Below are the code and all the weights of a small trained network. Each question names an input and a class and asks about switching units off, where a switched-off unit gives its printed mean instead of its output.

import numpy as np


def w(rows, s, z=0):
    codes = np.array(rows[::2]) - 128.0
    scale = np.full(codes.shape[1], s)
    scale[-1] = z or s
    return codes * scale


def f(y):
    return y / 2 * (1 + np.tanh(0.7978845608 * (y + 0.044715 * y**3)))


def log_softmax(a):
    a = a - a.max(-1, keepdims=True)
    return a - np.log(np.exp(a).sum(-1, keepdims=True))


def net(x, mask):
    res = np.array(x, float).reshape(1, 8) / 4 @ E
    y = f(res @ A[0][:, :-1].T + A[0][:, -1])
    res = res + np.where(mask, y, B[0][:, -1]) @ B[0][:, :-1]
    return log_softmax(res[-1] @ U[:, :-1].T + U[:, -1])


A, B = {}, {}
E = w([
[160,193,228,17,109,247,181,123,175,93],'x0',
[125,123,118,126,118,132,119,130,142,124],'x1',
[123,153,100,104,92,116,109,153,130,140],'x2',
[143,124,130,143,108,141,120,111,126,131],'x3',
[26,82,135,145,49,158,254,154,171,248],'x4',
[136,123,85,135,98,143,134,102,150,111],'x5',
[145,24,180,22,42,35,158,10,72,105],'x6',
[159,119,143,149,101,144,112,116,117,139],'x7',
],0.011)
A[0] = w([
[145,101,109,146,148,41,88,113,81,93,166],'n0',
[61,137,162,162,105,242,153,131,173,229,146],'n1',
[71,53,85,177,112,10,101,62,109,185,142],'n2',
[155,146,127,125,120,53,81,118,93,53,254],'n3',
[65,153,71,236,163,86,117,109,119,124,206],'n4',
[118,149,74,176,196,81,117,129,151,200,183],'n5',
[228,215,117,130,158,141,119,94,145,80,237],'n6',
[104,129,180,21,76,119,120,77,155,112,101],'n7',
[38,52,156,162,41,45,218,140,148,243,162],'n8',
[132,129,94,205,151,115,79,163,132,186,164],'n9',
[162,123,117,69,194,97,36,134,175,118,248],'n10',
[148,255,141,140,177,192,81,144,140,59,216],'n11',
[92,155,51,244,149,128,62,155,102,186,201],'n12',
[105,176,131,201,144,174,188,205,159,149,119],'n13',
[121,90,121,175,95,97,83,112,82,108,139],'n14',
[123,102,76,213,159,146,104,194,122,128,190],'n15',
[151,179,124,135,162,229,71,155,161,167,163],'n16',
[114,124,128,123,100,189,221,163,131,177,154],'n17',
],0.0094,0.0052)
B[0] = w([
[140,171,96,113,137,52,68,115,162,44,193],'n0',
[82,159,94,158,90,125,184,122,178,119,199],'n1',
[198,119,59,226,157,138,162,163,60,100,226],'n2',
[129,82,127,97,144,77,18,90,123,51,205],'n3',
[110,60,151,96,111,132,162,83,92,110,204],'n4',
[98,79,113,91,86,149,179,78,120,124,188],'n5',
[129,103,148,98,195,170,102,164,56,84,196],'n6',
[133,62,158,43,124,154,169,90,122,184,195],'n7',
[142,93,126,211,161,134,218,210,55,192,252],'n8',
[80,89,147,115,60,151,113,71,80,146,187],'n9',
[149,114,105,126,187,108,101,124,103,78,193],'n10',
[153,116,97,138,209,254,102,209,89,83,206],'n11',
[78,48,163,92,124,168,103,78,129,189,220],'n12',
[95,195,136,181,100,144,133,105,152,130,186],'n13',
[142,122,124,169,158,77,104,149,135,102,169],'n14',
[84,96,184,77,89,167,170,77,98,105,193],'n15',
[155,169,125,185,165,205,125,134,113,108,181],'n16',
[103,166,145,176,72,108,212,101,190,181,183],'n17',
],0.0092,0.023)
U = w([
[118,86,195,69,146,137,95,80,112,100,206],'0',
[162,128,76,190,174,161,143,223,96,130,108],'1',
[103,96,172,135,103,121,175,96,140,188,214],'2',
[88,253,135,177,125,138,147,141,213,143,4],'3',
[164,129,101,156,146,20,95,113,132,95,80],'4',
],0.013,0.003)

Each question gives the input, the list of numbers given to net, and the class t.
The units are the neurons (one row each of A and B). Each row of codes is followed by its name. A weight is (code - 128) times the scale printed after its matrix; where a second scale follows, it is the last column's (A, B and U).
mask holds one flag per neuron, in row order. A switched-off neuron (its flag False) gives its mean, the last column of its row in B, instead of its output. The means were averaged over made-up inputs and are rounded, as every weight is.
A unit's drop is (log p(t) with every unit on - log p(t) with that unit switched off) / (log p(t) with every unit on - log p(t) with every unit switched off).
The circuit of an input: a set's keep is (log p(t) with only the set's units on - log p(t) with every unit switched off) / (log p(t) with every unit on - log p(t) with every unit switched off). Starting from the 12 units with the biggest drops (on a tie, the unit counted first), units are removed one at a time, each time the one whose removal leaves the highest keep (on an exact tie, the one counted first), for as long as the keep stays at least 0.8.
units of the circuit, in order: the units of the circuit, biggest drop first
top k neurons: the k neurons with the biggest drops, biggest first
drop of u: that unit's drop, to one decimal
input [3,-5,-7,-6,1,-1,4,5], class 2: units of the circuit, in order -> n3
input [4,5,3,6,1,3,-5,7], class 3: units of the circuit, in order -> n8; n1
input [0,5,6,4,5,0,5,-4], class 1: top 4 neurons -> n8; n12; n2; n15
input [-6,0,5,7,0,-3,5,2], class 4: top 2 neurons -> n0; n11
input [-8,-2,4,-1,3,4,6,-7], class 1: top 2 neurons -> n8; n2
input [-2,-1,-8,-5,-7,2,1,-4], class 4: top 3 neurons -> n0; n12; n7
input [0,1,-6,-6,-8,7,-3,0], class 0: top 3 neurons -> n8; n2; n3
input [8,0,-4,-6,1,-7,-3,-6], class 3: top 2 neurons -> n8; n2
input [-5,0,-4,-5,6,5,-3,-7], class 2: drop of n2 -> 0.0
input [-1,-5,5,1,-6,-5,-1,-5], class 0: top 2 neurons -> n8; n2
input [8,6,-2,0,-6,4,-2,2], class 1: drop of n11 -> 0.6
input [-8,6,2,7,-2,-6,2,4], class 4: drop of n2 -> 0.6
